Each row is shifted at random along 4 fixed directions that mean nothing.
Known rows, with every step that occurs:
z f e g v h t m: [  51  -19 -142  186  -85  -69  220 -120   94   92  123 -163 -110  143
   38   -6 -166  106  385  -37   -7   46   88   99  142  109  173   44
    4  -66  109 -371  -65 -204   94 -382  109  110 -176   13 -153  114
   27 -227   24   49]
e r a v h: [ 290  199   -6 -161  155  -20  350   35  -24   27   23 -291  -13  271
   87  251 -273  114  506  -16  233   66   66  -39  417  410   78  -47
 -157  201   40 -395   87 -251 -127 -308   -9  240   22 -197 -327  302
  129 -237  -36  255]
m v h a r z f e: [  75  127  461 -199  163  -25  336 -196 -375  -94 -114 -230  108  171
  -84   32 -397  340   39   53 -103 -290  437  265  208  425  -30 -211
   24 -151 -433  -32  163 -368 -241 -314 -134  -40 -203 -110   24  -99
 -261 -291  -43  -12]
t e a v h g r z: [ 193  119  174 -199  135  120  320 -200 -283    6 -191 -163   32  163
    1   76 -416  213    5   58   56 -343  272   28  226  347 -120 -211
  -85  129 -121 -148  173 -163 -162 -279  -81 -163 -132  -45  -32   85
 -122 -220   32   39]
v h a f r z e: [-272   21  407 -338   42 -216 -250  -87  -42  -98  -47  338  375 -261
  -92 -306  133 -201 -491    4 -389  -42 -202  191   -1  -37  148   52
  407 -295 -138  404 -106   88   24  431 -222  -13  -35  131  407 -201
 -272   74  -78  -77]
m v h a r z e f: [ -70   24  231  -34  112  -24  -24  140 -233  -25 -106  -41  125   14
 -102  -32   19  115 -310  116   19 -148  338   57  -99  -10 -186 -170
  -65 -204 -305  325  151  -17 -237  122 -109 -168  -67  -95  106 -188
  -84   63 -111 -171]
a r z g: [ -58  236  -50  -39  224  -51 -202   92   35  -86  -53  215  262  -17
  224   72  136 -441 -213  -60   89 -131 -399 -141  107 -132   27  -22
 -176  220  330  242  184  198   13  233   79 -242  127  -56  163    2
   23  304  187  111]
v h t m g r z f e a: [  96   67 -172  238  -45   55  118  -25   89   18   74  -43 -111   91
  223   55  -66   56  261  -85  176  -95  133   14   56   -1   15  -15
 -192   58   24 -260    8 -160  -17 -238   77  -39  -44   36  -84  -68
   85  -43   28   -9]
e g r f a v h t: [  17   -7 -260  267   -8   -6 -160  292   25  -87   23   44   45   80
  108  -79  364   54  -89   -9  280  138  167  -80 -297 -325 -255  -13
 -237   38  -15  195   80  254 -204   94   11 -178    4  -19  -87 -291
  136  214    8 -111]
m e r f a: [-144   14  266 -135 -108   83 -174   -6   59 -127   -9  141   -6 -117
 -156 -187  153   71 -146  116 -290  -22  -57   90  -78  -18  220   85
  221   11 -233  144 -145  -41    3  351 -173  170  146   88  183 -230
 -101   -9   -4  -83]
r z e f a: [  74   30 -212  405  -88  -60   42  284  116  -41  110 -136   88  233
  296  -87  168   13   61 -218  393   35  336 -111   67 -186  -16  -28
 -364   43  -13 -137   79 -310 -139 -112  170  110  -15  -34 -190  -51
  279  163  -75   46]
e a v h g: [-149 -191  198  -18  156    1 -163    9 -419  -16 -142  -69   66  -11
 -244  -75   98   67 -609   58  -85 -239  267    2 -432 -192 -454 -212
  -32 -159 -221  532   96  305 -125  117  -25 -357  -91   10  143 -346
 -201   86   59 -208]
f r a v h: [  74  239  367 -354  399  -17   19 -139 -239 -169 -137  -43  178   76
  -88  215 -171 -192  -11  100 -180 -182 -242   39  238  344   67  -88
   -1  208   20  134  154   84  -59   64  -51  -28   16 -200   93    1
 -198  -83  220  261]
f r a v h t e g z: [ -93  -24   22   82   31   84  -89   -8 -261 -149 -169   46   70  -12
  -41 -130  157  177 -436   37   28 -295  272   56 -307 -188 -342 -145
  -67   -9 -125  339  128  300 -222   73 -123 -423 -108   99   76 -347
 -110  135   90 -186]
f r z a v h g t m e: [ 204  236  157 -138  258   43  234 -296  -98  -60 -142  -27   73   57
  102  265 -382 -180  244   16  -45 -270 -255   16  395  413  146  -76
  -82  283  243 -246  167  -36   92 -260   55 -100  -98 -140   25  219
 -123 -134  226  283]
m e a v h g t: [ -13    4  119 -210   85  -58   23 -156  -83   16 -118   11   10  -23
 -149  -14 -107 -107  -42   77 -139  -88 -207   -8   98  172   -2   -3
  121  106  212   52    9  182  115   70  -29  -44  -75  -72   21  145
  -93  -28   97  145]
t e f a v h g m: [ 202  -20 -413  332  -15  -76   38  297  195   38   63 -113   51  247
  263  180   73 -141  208 -156  432  284   29 -233   90 -223  -31    6
 -366   49  263 -166  110 -128    4 -114  291  196  -70 -184 -293  311
  366  175  -93  151]
t e r f a v: [ -23  -17   95   93  -77  100   26  150 -119 -110  -37 -136  -11  122
 -116  -91  141  362 -125   75   29  -50  416   44 -148  -58  -37  -64
  -45   -7 -371  109   49 -142 -266   66 -128   31   20   14  -52 -270
   22  -56  -80 -112]
e t m g h a v: [  83 -259 -414  282 -209  108  129   82   -1  170   82 -315 -420   65
  -41   80    1  273  217  -55  285  128  359  -99 -288 -113 -339  -22
 -171  -48  -42 -183  -24  -36  -15 -310  136   19   20   25 -356  124
  203  -57 -133 -107]
a r f h t m: [-282 -153  228   23  -23   50 -198  -70 -294  -96   39   21 -118 -217
 -276 -155  213  306 -321  139 -330  -91  281  233 -512 -138 -109  -30
  228 -340 -472  445  -87  177 -180   94 -152 -298   10  164  236 -588
 -302 -144   46 -231]
m e g h a: [ 144  -79 -373   68 -178  -46  -48  105  308   73   72   18 -133   28
  156   -9   11 -148  294 -190  240  276 -236 -148  137  -88   65  133
  -65   82  294 -273  -79  -97  165    0  146  336  -14    3 -246  473
  279  132  -87  100]
t m g r: [  42  177  159 -431   36  146  162 -412  158  138   24   26 -254  -78
  -82  149 -502 -176  442  152 -401  -49 -544   32  427  484  425  147
  262  276  212 -413 -146 -202  360  -84    4  258  159  -19  132  358
 -157 -310  162  221]
v h a f r z e g t m: [-138   59   95  112   60   -2 -135  -33  -48  -56  -54  197  178 -145
   72 -111  162 -131 -284   64  -99 -183   -3   70 -120 -132  -22  -43
    6  -42    3  214    4  162  -23  127  -58 -307  -21   90  270 -324
 -115  129  105  -76]
f e g z h t: [ -40  -61  -78   89  -45  -98   31 -230  -81  -35   22    6   23  -23
   98 -152  -61  -47    1 -216  -25 -163  -14   94   35   10   14    7
   32  -49  155  -93  -44  -14   83 -227   68 -149 -200  152    0   -9
  -98  -31  148   38]
h a r f: [ 224   90 -226  343  -52  -17  105  469   28  -54  112 -230  -31  266
  215   60  105  403  260 -148  559  315  518  -65  -36 -111 -145  -77
 -398  -63 -259 -102  182 -252 -367 -195   59  106  -30 -148 -292  -15
  296   64 -190  -25]
t e a r: [-182  -59  107  -58  -31    5 -140  150  -63  -24  -37   49   22  -43
 -152  -93  212   74 -319  -11  -44  -28   67  -14 -111 -165  -37    3
   85  -65 -156  281  -34   63 -113  309 -120   -1   68   45   75 -116
   21  112  -53 -113]
z a v h g: [ 298   -5  132 -148  116 -121  483 -214 -208  152   30 -370    2  275
    6  117 -534  223  428 -167  112   20  180   74  397  491  -26 -108
  -36   16  -45 -454   61 -361    4 -626   78  184 -261 -115 -233  335
  -58 -378  -26  209]
r z e a v h g: [  38  -22   56  210  219  -18   20   64 -351  -57 -179 -131  182  175
   41   16    6   29 -401  -64  235 -409  365  -64 -166 -107 -399 -294
 -339   20  -66  259  300  100 -211 -132   79 -445 -194  -47    4 -228
  -44  136  106  -70]
a f r z: [ -55  216   65  163  164   23   49  108 -253 -167  -39 -132   91  202
  172    4   -2  104 -143   -6  155 -256  401   69  -54  -25 -138 -159
 -324  -32 -225  215  242 -192 -321 -103   56 -273   -2 -107   45 -329
  -55   23   79  -14]
t m e a: [ -96  108  112  118  299   92 -335   81 -138 -150 -143  -41  -42  -33
  -50  278  123 -392 -305   86  -98 -270 -248 -190  -50  -76   40  -93
 -287  251  192  392  171  201   78  363  210 -106  111 -236  137  -94
   12  295  308  231]
e g v h a: [ 182    1  135 -297  -29   -9  298 -224  -27  143   25 -192  -75   81
  -78  -12 -430  141  320   33 -110  101   16   77  324  408   79  -16
  160   29    7 -393 -116 -211  121 -320  -27  288  -85  -43 -121  344
  -75 -297  -55   94]
h t e a f r z g v: [ 112  151 -284  394   41  -17  -60  360   55 -121  -27    7  178  163
  306   55  259  -11  -63 -134  464   47  169 -151  -21 -277 -120  -67
 -433  126  137   68  245   61 -208   16  104 -188  -40  -97 -111  -88
  255  308   30   15]
e r a f: [ -17  174  379  -50  238   97  -97   53 -313 -150  -87  -98  108    7
  -95   66   41   82 -240  179 -119 -179  200   33  -56  139  -32 -161
 -134  109 -276  330  119   34 -189  159  -92 -163  108 -119  209 -402
 -168   15  151   67]
r a v h g t: [ 102 -127 -210   98  -83    4   43  105   -6   40   29  -96  -45  109
  -18  -87   71  238    9  -28  229  133  227  -57 -220 -121 -342  -41
  -55    2   10  -35   69  211  -96 -144  -18 -102  -50   45 -185   11
   89   30  -81  -87]
z a v h g t m e r: [   0   -1  118 -196   95   -2  -37 -173   27   77  -71  115   11 -166
 -155  112  -82 -222   15   94 -231  -22 -406  -22  132  156  150   54
  197  103  233  -13  -61  234  222  129  -59    8   -6  -18  123  162
 -100  -33   96   88]
g v h a: [  51  -58  -36 -128   28  -87  -97  120   12   29   32  -80   16   29
  -61   -7  -23  -41  -48  -14   20  246    8  -42   11  -12 -111   -4
   31 -116   31   75   22  100    8   89   39  195  -45 -117  -85  215
   49   77 -116    6]
h a f r z g t m v: [-151 -159 -269  324 -206  115 -217  290  109   24   39  110  -59 -103
   36 -112  365  142 -327   36  163  131  252  -68 -536 -515 -349   15
  -89 -170 -150  259   49  248  -91  170  -19 -228  144  109   53 -296
  122  291 -153 -392]
z e f h t m g: [-123 -148  402 -102  -47   46  240 -560 -307   94   49 -206 -293  -93
 -309 -126 -391  333  194   93 -537 -319  180  341  -18  411  192  -26
  342 -188 -317 -197 -220 -304  143 -414  -62  -56 -205  179  167 -244
 -422 -564  175   14]
f e t m v h: [-141   17  204 -301   44  -12  195 -406  -28   27   -5 -140 -202    2
 -228  105 -340  -70  237  123 -413 -229 -242  125  266  400  296   79
  288   42  131 -233 -143 -159  225 -131    9  192   27  -40  -44  219
 -181 -338  117  210]
z g t m v h a r f: [ 283  182 -114 -300  -26  -62  236  -27  421  204  151   39  -54  -27
  105  244 -291 -148  787   69   20  526 -565  -76  552  418  431  237
  173  207  361 -588 -111 -132  261 -142   16  472  126 -173 -152  634
  177 -179 -101  337]
v h g t m e a f r: [ -35   17   27  112   44   49   35  -12  -66   -8  -32   14  -80   28
    0   51  -15   53   41   38    3  -73   63   52  -86  -36  -24  -10
  -62  -52  -55   41    4   -5  -33  -33   25 -123  -50  -40   60 -132
  -31  -40   73  -28]
f r a v h g z e t: [-116   29  219  -16  241    6 -253  -58 -245 -156 -217  259  312 -151
  -75  -80  215 -283 -607   44 -111 -342 -127  -20 -218 -161 -220 -131
  -28   94   79  493  156  490  -35  295  -73 -528  -61   66  323 -348
 -211  277  242  -87]
e a f h t m: [-191 -197 -295  234 -103 -221 -369  291  166   11  206   68    2 -181
   88  -32  499 -270 -154 -181   93  407 -171 -132 -262 -428   -2  180
  -27 -216  154  288 -196  168   89  296  177  160  121   13  -79  -78
  204  269  -95   95]

Rows:
[ -68 -103 -317  156 -127    9 -200  114  245  -25   50  175 -131 -125
   76   62  263 -192   24 -139  154  148 -283 -122 -148 -316  -11  131
  -29   43  223   24 -105  141  128  184   72   60  115   88  -88  137
  181  237   -5  -36]
f e t m g h a r
[  32  199  164  -87  102  130 -136 -218  214  -62   12  196   -8 -161
    2  140  -19 -401  192  128 -309  -73 -599  -70  258  200  445  125
   72  444  292 -142 -100   62  327  214   32  112  211    7  237    7
  -71   38  300  276]
z f e t m g r a
[-158 -279 -142   50 -179  184 -417  189  176   39   33  274 -120 -188
 -164 -119  319  -22 -403  148 -119  208  -60  -98 -610 -539 -263   87
  135 -173 -209  362  -93  352   59  428  -31  -28  190  147  190 -233
   10  245 -143 -442]
t m v h g r f a
[ 144  -26 -174   83  -27   36   -6  112  188   83   33  105   83  -34
  154  173   44 -243  108  -54  167  171 -197 -155  104 -108   68   40
 -124   65  129 -116   19  -84   97    3  141   92   82  -28  -52  244
  186  136  -77   16]
t e a r z f h g m v
[   6   17   73   58  154  140  126  -87 -271   -8 -183 -135 -114  131
 -147  146 -194  183  -64  154  -20 -354  243   67 -148   56 -190 -196
 -132  -48 -119   77  213   65 -117 -171  -10 -336 -132  -78   17 -102
 -131 -127  115 -172]
a v h g m e r
[  78  231  449 -173   33   69  216 -253 -128 -147  -81   26   98  -12
  -76 -100 -217  275  167  135 -221 -135   50  207  274  427  287  -43
  154  212 -159 -185  -45 -158  -48 -149 -223  -31  -48   23  179 -170
 -245 -245  178  146]
h a r f e g t
[-115 -149  545 -171  115  113  192 -401 -489  -20 -216 -147   -5   17
 -392  -51 -306  311 -355  174 -415 -486  347  229 -176  233 -180 -232
  205 -108 -372  132   19   29  -13 -230 -141 -303 -169   65  231 -328
 -425 -303  155 -179]
f e a v h g m
[  37   66  351   53  180  147  206 -258 -479  -90 -123 -302 -145   34
 -101  121 -297  386  -36   71 -120 -543  507  212  -21  352 -121 -270
 -101  -60 -361    3  130  -87 -210 -338  -96 -298 -168  -22   51 -340
 -278 -283  159  -28]
v h t m e r z a
[ 186    3  -54  123   53  -69   65  -49   19   56  100  -36  159   16
  274   99 -108 -228  140 -160  116  133  -72  -72  185   64   39  -24
 -185   62  117 -173   15 -174  124 -278  243   55  -10  -46    7  110
   50   43   39  197]
r z a f h g m
[ -52   44   11 -104   -4   46 -229   49  215  -72    2  169  -46 -168
 -100   89  121 -205   12  170 -180  155 -318  -67    5  -21  216  124
  130   66  107   71  -80  176  122  359  -32  183  160  -66   78   69
   28  102   -1   61]
g r f e t m v h a
[ -22  161  156  -23  260  122  -19 -137 -155  -35 -147   20   62   44
   27  190  -93 -305 -148  180 -142 -391 -105  -43   70   89    0 -131
 -186  241   49  169  159   14   13   62   76 -238   55 -121  196 -179
 -113   63  214   62]
t m g r z f e a v h
[ -11   87  208  159  243  172  -50 -125 -368 -118 -121 -128  -94  -50
 -104  173  -85   46 -104  205 -169 -366  230   92 -142  158  -39 -170
 -201   32 -207  216  202   65 -133  -94   54 -416  -99 -108  182 -394
 -224  -63  280   13]
g z e r f h t m v
[-301 -259  -76   -1 -108   30 -278   43  -92   25   14   92 -144 -291
 -241  -86  271  106 -436   56 -147  -49  101   53 -569 -335 -285   13
  225 -379 -203  438  -29  368  -52  228 -124 -281  106  192  104 -243
 -129   78 -128 -378]
a r z h t m v
[ 134  -80    1  -56 -108   -6  224  -80  -25   91   60  -79  -43  100
   43  -66 -191  208  246 -137   62  125  150   61  170  129   77   35
   57  -76 -186 -273 -114 -371  -41 -242   -2  190 -120   74  -88  119
   22 -223  -90   25]
t e a f h g r
[  23  171  398 -364   44   64  231 -338 -209  -72 -110  -32   14  -19
  -87  -59 -347  185   51  190 -290 -231   63  200  251  426  132  -76
  196   62 -144  -51  -40 -167  -31 -107 -184   -8  -50  -24  127  -35
 -289 -273   50   97]
m g v h t e f a r z
